Below is a small trained network, with its code and all its weights. Each question gives an input and a class and asks what happens when units are switched off, that is, made to give their printed mean instead of their output.

import numpy as np


def w(rows, s, z=0):
    codes = np.array(rows[::2]) - 128.0
    scale = np.full(codes.shape[1], s)
    scale[-1] = z or s
    return codes * scale


def norm(h):
    return h / np.sqrt((h * h).mean(-1, keepdims=True) + 1e-5)


def f(y):
    return y / 2 * (1 + np.tanh(0.7978845608 * (y + 0.044715 * y**3)))


def log_softmax(a):
    a = a - a.max(-1, keepdims=True)
    return a - np.log(np.exp(a).sum(-1, keepdims=True))


def net(x, mask):
    res = np.array(x, float).reshape(1, 2) / 4 @ E
    u = 0
    for l in range(2):
        y = f(norm(res) @ A[l][:, :-1].T + A[l][:, -1])
        res = res + np.where(mask[u : u + 5], y, B[l][:, -1]) @ B[l][:, :-1]
        u += 5
    return log_softmax(norm(res)[-1] @ U[:, :-1].T + U[:, -1])


A, B = {}, {}
E = w([
[73,104,106,50,215,167,64,28,108,53],'x0',
[4,194,157,206,124,96,21,166,138,205],'x1',
],0.0037)
A[0] = w([
[148,83,134,115,150,165,182,135,130,7,233],'0.n1',
[4,201,154,154,159,175,95,166,125,126,246],'0.n2',
[73,85,70,27,136,175,118,102,140,183,129],'0.n3',
[150,105,197,162,90,79,201,211,113,179,174],'0.n4',
[115,111,106,170,140,113,97,201,161,158,88],'0.n5',
],0.0031,0.0011)
B[0] = w([
[89,194,218,211,128,99,87,160,153,196,253],'0.n1',
[156,136,187,139,147,67,187,93,115,159,249],'0.n2',
[136,106,181,105,3,152,181,108,125,175,178],'0.n3',
[139,144,55,143,89,154,82,69,213,179,250],'0.n4',
[140,79,142,55,149,86,214,166,88,81,150],'0.n5',
],0.0039,0.0024)
A[1] = w([
[163,161,150,139,123,96,164,40,175,204,210],'1.n1',
[61,105,48,81,202,146,69,112,88,66,159],'1.n2',
[78,101,100,100,202,152,122,61,88,112,92],'1.n3',
[253,107,90,116,175,166,190,157,114,35,206],'1.n4',
[84,141,155,148,112,97,73,78,198,112,249],'1.n5',
],0.0044,0.0015)
B[1] = w([
[135,85,100,67,164,225,105,80,122,33,255],'1.n1',
[222,123,70,207,56,115,178,242,202,192,190],'1.n2',
[154,155,27,194,15,143,143,187,177,188,202],'1.n3',
[1,193,210,175,187,27,56,163,86,197,232],'1.n4',
[208,124,182,98,176,131,177,151,125,97,221],'1.n5',
],0.0042,0.0037)
U = w([
[196,152,34,197,41,124,135,185,220,217,195],'0',
[62,182,233,158,232,6,112,145,81,181,191],'1',
[181,69,161,53,185,215,136,42,146,40,181],'2',
[58,99,33,80,91,75,127,153,40,73,7],'3',
[70,56,80,90,70,92,110,145,49,96,3],'4',
[60,89,47,117,100,77,138,126,67,68,2],'5',
[73,61,85,99,53,111,105,167,2,81,12],'6',
],0.0074,0.0044)

Each question gives the input, the list of numbers given to net, and the class t.
The units are the neurons (one row each of A and B). Each row of codes is followed by its name. A weight is (code - 128) times the scale printed after its matrix; where a second scale follows, it is the last column's (A, B and U).
mask holds one flag per neuron, layer by layer. A switched-off neuron (its flag False) gives its mean, the last column of its row in B, instead of its output. The means were averaged over made-up inputs and are rounded, as every weight is.
A unit's drop is (log p(t) with every unit on - log p(t) with that unit switched off) / (log p(t) with every unit on - log p(t) with every unit switched off).
The circuit of an input: a set's keep is (log p(t) with only the set's units on - log p(t) with every unit switched off) / (log p(t) with every unit on - log p(t) with every unit switched off). Starting from all 10 units, units are removed one at a time, each time the one whose removal leaves the highest keep (on an exact tie, the one counted first), for as long as the keep stays at least 0.8.
circuit, biggest first: the units of the circuit, biggest drop first
unit that matters most: the unit with the biggest drop
k most important neurons: the k neurons with the biggest drops, biggest first
k most important neurons of layer l: the k neurons of layer l with the biggest drops, biggest first
drop of u: that unit's drop, to one decimal
input [8,-3], class 0: unit that matters most	1.n2
input [7,-8], class 1: 4 most important neurons	1.n4, 0.n4, 1.n1, 0.n1
input [3,3], class 2: 4 most important neurons	0.n2, 1.n4, 0.n3, 0.n1
input [8,-5], class 0: 2 most important neurons of layer 1	1.n2, 1.n3
input [1,3], class 2: 3 most important neurons	0.n2, 1.n4, 0.n1
input [2,3], class 2: 2 most important neurons	0.n2, 1.n4
input [-5,-7], class 1: 2 most important neurons of layer 1	1.n4, 1.n3
input [5,-5], class 0: circuit, biggest first	1.n3, 1.n2
input [-2,-3], class 2: 3 most important neurons	0.n1, 0.n4, 1.n1
input [-6,-7], class 1: 4 most important neurons	1.n4, 1.n3, 1.n2, 0.n3
input [6,6], class 0: 2 most important neurons of layer 1	1.n2, 1.n3
input [-6,-8], class 1: 4 most important neurons	1.n4, 1.n3, 1.n2, 0.n3
input [8,1], class 0: drop of 1.n4	0.0
input [8,2], class 0: circuit, biggest first	1.n2
input [7,0], class 0: drop of 1.n2	0.1
input [2,-5], class 1: drop of 1.n4	0.6
